Below is a small trained network, with its code and all its weights. Each question gives an input and a class and asks what happens when units are switched off, that is, made to give their printed mean instead of their output.

import numpy as np


def w(rows, s, z=0):
    codes = np.array(rows[::2]) - 128.0
    scale = np.full(codes.shape[1], s)
    scale[-1] = z or s
    return codes * scale


def norm(h):
    return h / np.sqrt((h * h).mean(-1, keepdims=True) + 1e-5)


def f(y):
    return np.maximum(y, 0)


def log_softmax(a):
    a = a - a.max(-1, keepdims=True)
    return a - np.log(np.exp(a).sum(-1, keepdims=True))


def net(x, mask):
    res = np.array(x, float).reshape(1, 6) / 4 @ E
    u = 0
    for l in range(3):
        y = f(norm(res) @ A[l][:, :-1].T + A[l][:, -1])
        res = res + np.where(mask[u : u + 3], y, B[l][:, -1]) @ B[l][:, :-1]
        u += 3
    return log_softmax(norm(res)[-1] @ U[:, :-1].T + U[:, -1])


A, B = {}, {}
E = w([
[244,148,127,102,144,88,191,187,209,104,108],'x0',
[93,152,171,134,77,86,114,110,123,161,123],'x1',
[73,89,84,95,122,126,122,124,161,89,132],'x2',
[177,141,159,227,197,96,161,181,105,114,149],'x3',
[54,169,143,124,177,86,200,209,220,99,166],'x4',
[123,236,171,188,3,250,142,57,127,147,138],'x5',
],0.0055)
A[0] = w([
[111,187,154,115,55,153,173,168,230,142,79,1],'0.n0',
[78,59,53,23,133,201,26,148,190,100,54,54],'0.n1',
[135,189,191,225,74,182,117,3,45,157,141,15],'0.n2',
],0.005,0.0021)
B[0] = w([
[184,94,57,139,102,169,160,166,232,224,63,176],'0.n0',
[28,130,71,83,157,84,73,86,52,121,130,211],'0.n1',
[78,122,70,2,95,57,75,152,81,121,102,254],'0.n2',
],0.0076,0.0056)
A[1] = w([
[86,224,222,90,15,129,142,66,43,171,136,64],'1.n0',
[133,135,152,117,118,115,75,33,20,96,184,7],'1.n1',
[2,146,156,154,68,100,146,127,184,145,160,146],'1.n2',
],0.005,0.0021)
B[1] = w([
[143,100,135,5,166,96,76,105,96,51,120,253],'1.n0',
[150,199,171,114,123,18,151,121,85,99,165,220],'1.n1',
[150,106,176,229,65,168,130,244,118,254,103,225],'1.n2',
],0.0061,0.0042)
A[2] = w([
[165,65,156,179,156,142,114,130,3,155,131,143],'2.n0',
[89,168,127,227,167,221,167,162,144,28,199,5],'2.n1',
[108,186,175,109,48,143,37,66,32,190,104,145],'2.n2',
],0.0051,0.0027)
B[2] = w([
[113,71,76,201,73,212,150,127,196,238,78,179],'2.n0',
[108,85,39,41,174,2,29,44,165,60,183,141],'2.n1',
[108,119,134,25,213,3,59,14,102,38,140,254],'2.n2',
],0.0056,0.0066)
U = w([
[205,145,130,254,69,212,164,224,213,222,67,5],'0',
[41,146,131,45,182,30,70,66,66,45,192,251],'1',
],0.0064,0.0019)

Each question gives the input, the list of numbers given to net, and the class t.
The units are the neurons (one row each of A and B). Each row of codes is followed by its name. A weight is (code - 128) times the scale printed after its matrix; where a second scale follows, it is the last column's (A, B and U).
mask holds one flag per neuron, layer by layer. A switched-off neuron (its flag False) gives its mean, the last column of its row in B, instead of its output. The means were averaged over made-up inputs and are rounded, as every weight is.
A unit's drop is (log p(t) with every unit on - log p(t) with that unit switched off) / (log p(t) with every unit on - log p(t) with every unit switched off).
The circuit of an input: a set's keep is (log p(t) with only the set's units on - log p(t) with every unit switched off) / (log p(t) with every unit on - log p(t) with every unit switched off). Starting from all 9 units, units are removed one at a time, each time the one whose removal leaves the highest keep (on an exact tie, the one counted first), for as long as the keep stays at least 0.8.
circuit, biggest first: the units of the circuit, biggest drop first
unit that matters most: the unit with the biggest drop
k most important neurons: the k neurons with the biggest drops, biggest first
top k neurons in layer l: the k neurons of layer l with the biggest drops, biggest first
drop of u: that unit's drop, to one decimal
input [2,-6,-4,2,6,4], class 0: unit that matters most -> 0.n0
input [2,-4,-6,7,3,-7], class 0: circuit, biggest first -> 2.n2, 0.n2
input [3,-3,-8,-7,0,0], class 0: top 2 neurons in layer 1 -> 1.n0, 1.n1
input [4,-3,-4,-6,3,0], class 0: 2 most important neurons -> 0.n0, 2.n2
input [4,-1,-6,-5,0,-2], class 0: top 2 neurons in layer 0 -> 0.n2, 0.n0
input [3,-3,0,-7,5,1], class 0: top 2 neurons in layer 0 -> 0.n0, 0.n2
input [1,-6,-7,0,1,0], class 0: drop of 2.n2 -> 0.6
input [-1,-8,2,-6,8,4], class 0: drop of 0.n0 -> 0.1
input [-2,5,1,3,7,0], class 0: drop of 0.n2 -> 0.0
input [7,-8,-7,-7,1,0], class 0: drop of 2.n2 -> 0.2
